Here is a tiny trained network, its code and every weight. The questions are about switching its units off for an input and a target symbol, where a switched-off unit gives its printed mean instead of its output.

import numpy as np


def w(rows, s, z=0):
    codes = np.array(rows[::2]) - 128.0
    scale = np.full(codes.shape[1], s)
    scale[-1] = z or s
    return codes * scale


def f(y):
    return np.maximum(y, 0)


def softmax(a):
    e = np.exp(a - a.max(-1, keepdims=True))
    return e / e.sum(-1, keepdims=True)


def log_softmax(a):
    a = a - a.max(-1, keepdims=True)
    return a - np.log(np.exp(a).sum(-1, keepdims=True))


def net(x, mask):
    ids = ['βδεθλσω'.index(c) for c in x.split()]
    T = len(ids)
    res = E[ids] + P[:T]
    r = res
    for j in range(2):
        rows = slice(2 * j, 2 * j + 2)
        q, k, v = (r @ M[0][rows].T for M in (Q, K, V))
        z = softmax(np.where(np.tri(T) > 0, q @ k.T / 2**0.5, -1e9)) @ v
        o = O[0][rows]
        res = res + np.where(mask[j], z, o[:, -1]) @ o[:, :-1]
    y = f(res @ A[0][:, :-1].T + A[0][:, -1])
    res = res + np.where(mask[2:18], y, B[0][:, -1]) @ B[0][:, :-1]
    return log_softmax(res[-1] @ U[:, :-1].T + U[:, -1])


Q, K, V, O, A, B = {}, {}, {}, {}, {}, {}
E = w([
[215,116,60,72,63],'β',
[75,49,160,117,197],'δ',
[195,155,123,33,171],'ε',
[50,213,109,157,92],'θ',
[126,139,123,251,104],'λ',
[124,171,199,139,254],'σ',
[126,31,83,86,92],'ω',
],0.0052)
P = w([
[128,110,124,144,150],'0',
[128,108,173,121,98],'1',
[111,117,84,151,158],'2',
[135,110,197,105,75],'3',
[108,121,61,149,181],'4',
[139,105,222,96,50],'5',
[105,117,42,161,193],'6',
[139,109,243,83,36],'7',
[99,129,26,167,205],'8',
[148,109,255,79,21],'9',
[102,122,11,165,215],'10',
],0.0042)
Q[0] = w([
[120,137,49,157,186],'head 1',
[108,142,93,96,118],'head 1',
[127,137,1,146,214],'head 2',
[85,125,68,174,130],'head 2',
],0.059)
K[0] = w([
[112,139,25,139,193],'head 1',
[194,82,101,185,141],'head 1',
[105,158,4,175,189],'head 2',
[152,70,91,72,190],'head 2',
],0.034)
V[0] = w([
[230,51,156,158,169],'head 1',
[165,131,39,221,66],'head 1',
[200,101,88,96,88],'head 2',
[174,254,148,151,143],'head 2',
],0.014)
O[0] = w([
[86,205,65,63,149,182],'head 1',
[131,152,239,80,43,35],'head 1',
[75,212,130,131,158,98],'head 2',
[255,153,134,175,151,1],'head 2',
],0.0095,0.0035)
A[0] = w([
[59,204,192,198,175,69],'neuron 1',
[187,155,91,41,143,149],'neuron 2',
[153,184,147,87,62,118],'neuron 3',
[177,203,66,145,22,140],'neuron 4',
[128,129,82,141,109,157],'neuron 5',
[171,160,186,83,136,66],'neuron 6',
[180,72,108,201,75,56],'neuron 7',
[96,165,84,125,28,142],'neuron 8',
[103,94,204,118,213,120],'neuron 9',
[61,179,183,171,118,1],'neuron 10',
[137,109,239,148,123,73],'neuron 11',
[181,114,147,81,123,109],'neuron 12',
[126,111,82,195,80,114],'neuron 13',
[109,160,165,247,183,122],'neuron 14',
[142,115,189,162,204,86],'neuron 15',
[124,154,123,146,142,94],'neuron 16',
],0.014,0.0051)
B[0] = w([
[132,216,19,157,128,146],'neuron 1',
[113,206,137,51,82,245],'neuron 2',
[216,72,97,111,118,174],'neuron 3',
[211,60,118,105,210,182],'neuron 4',
[133,98,158,128,135,228],'neuron 5',
[53,138,145,172,130,138],'neuron 6',
[52,109,74,39,135,147],'neuron 7',
[139,121,187,209,77,233],'neuron 8',
[123,81,116,111,187,255],'neuron 9',
[81,81,2,104,103,141],'neuron 10',
[203,194,134,71,76,155],'neuron 11',
[94,177,140,149,133,141],'neuron 12',
[66,117,154,131,94,156],'neuron 13',
[132,205,166,167,223,166],'neuron 14',
[154,164,112,212,95,145],'neuron 15',
[135,124,143,133,99,136],'neuron 16',
],0.026,0.0031)
U = w([
[104,137,36,160,73,4],'β',
[93,234,141,21,75,168],'δ',
[60,17,81,72,215,232],'ε',
[58,123,249,212,41,178],'θ',
[156,145,29,152,119,13],'λ',
[252,90,153,111,105,88],'σ',
[154,213,171,217,213,93],'ω',
],0.0031,0.0029)

Each question gives the input, a string of symbols that net reads in full, and the target symbol t.
The units are the heads (2 rows each of Q, K, V and O) and the neurons (one row each of A and B). Each row of codes is followed by its name. A weight is (code - 128) times the scale printed after its matrix; where a second scale follows, it is the last column's (O, A, B and U).
mask holds one flag per unit, heads first, then neurons. A switched-off unit (its flag False) gives its mean, the last column of its rows in O or B, instead of its output. The means were averaged over made-up inputs and are rounded, as every weight is.
A unit's drop is (log p(t) with every unit on - log p(t) with that unit switched off) / (log p(t) with every unit on - log p(t) with every unit switched off).
The circuit of an input: a set's keep is (log p(t) with only the set's units on - log p(t) with every unit switched off) / (log p(t) with every unit on - log p(t) with every unit switched off). Starting from the 12 units with the biggest drops (on a tie, the unit counted first), units are removed one at a time, each time the one whose removal leaves the highest keep (on an exact tie, the one counted first), for as long as the keep stays at least 0.8.
units of the circuit, in order: the units of the circuit, biggest drop first
most important unit: the unit with the biggest drop
k most important neurons: the k neurons with the biggest drops, biggest first
which heads matter: for each layer, one digit per head in row order, 1 if its drop is at least 0.15 and else 0, layers parted by /
drop of u: that unit's drop, to one decimal
input δ θ ω β δ δ σ λ λ λ β, target σ: most important unit => head 1
input δ ε δ θ ε λ, target δ: units of the circuit, in order => head 1; neuron 11; neuron 7
input θ θ σ δ θ θ λ, target δ: units of the circuit, in order => head 1; neuron 7; neuron 11
input δ δ λ σ θ β ω δ θ, target β: units of the circuit, in order => neuron 10; head 2; neuron 1; head 1
input δ δ δ ε θ ε ε, target δ: which heads matter => 01
input δ δ β δ ω δ θ, target β: which heads matter => 11
input θ δ λ δ λ, target σ: units of the circuit, in order => head 1; neuron 11; neuron 4; head 2
input β δ δ ε ω θ δ ω δ β θ, target θ: which heads matter => 01
input δ δ σ σ β θ, target ε: units of the circuit, in order => head 2; neuron 7; head 1
input ε ω δ λ, target β: units of the circuit, in order => head 2; neuron 10; neuron 1; head 1
input θ β δ λ λ ω, target θ: units of the circuit, in order => neuron 8; head 2
input σ λ ε θ λ ω ω, target θ: units of the circuit, in order => neuron 8; head 2; head 1
input ε δ θ ω ω β λ θ, target λ: units of the circuit, in order => head 2; neuron 1; neuron 10
input δ θ σ θ δ ε ε λ, target ω: most important unit => head 2
input δ δ θ δ ε σ θ λ, target ε: 4 most important neurons => neuron 7; neuron 4; neuron 2; neuron 8
input δ ε θ δ λ δ ε σ δ θ, target ε: units of the circuit, in order => head 2; head 1; neuron 7; neuron 2
input σ ε λ β δ ω θ ω β λ θ, target λ: 2 most important neurons => neuron 1; neuron 10
input δ ε δ δ θ σ β δ λ, target λ: 2 most important neurons => neuron 10; neuron 1
input δ δ θ λ, target θ: 2 most important neurons => neuron 8; neuron 13
input ω δ δ ε λ ε ε λ λ δ λ, target σ: 2 most important neurons => neuron 4; neuron 3
input δ δ λ δ ε δ δ δ λ, target θ: most important unit => head 2
input δ δ ω δ λ, target β: drop of head 2 => 0.7
input σ ε λ ω ε δ δ δ ε δ λ, target ω: drop of neuron 14 => 0.6
input δ δ δ δ θ δ θ λ δ θ, target σ: drop of neuron 4 => 0.2
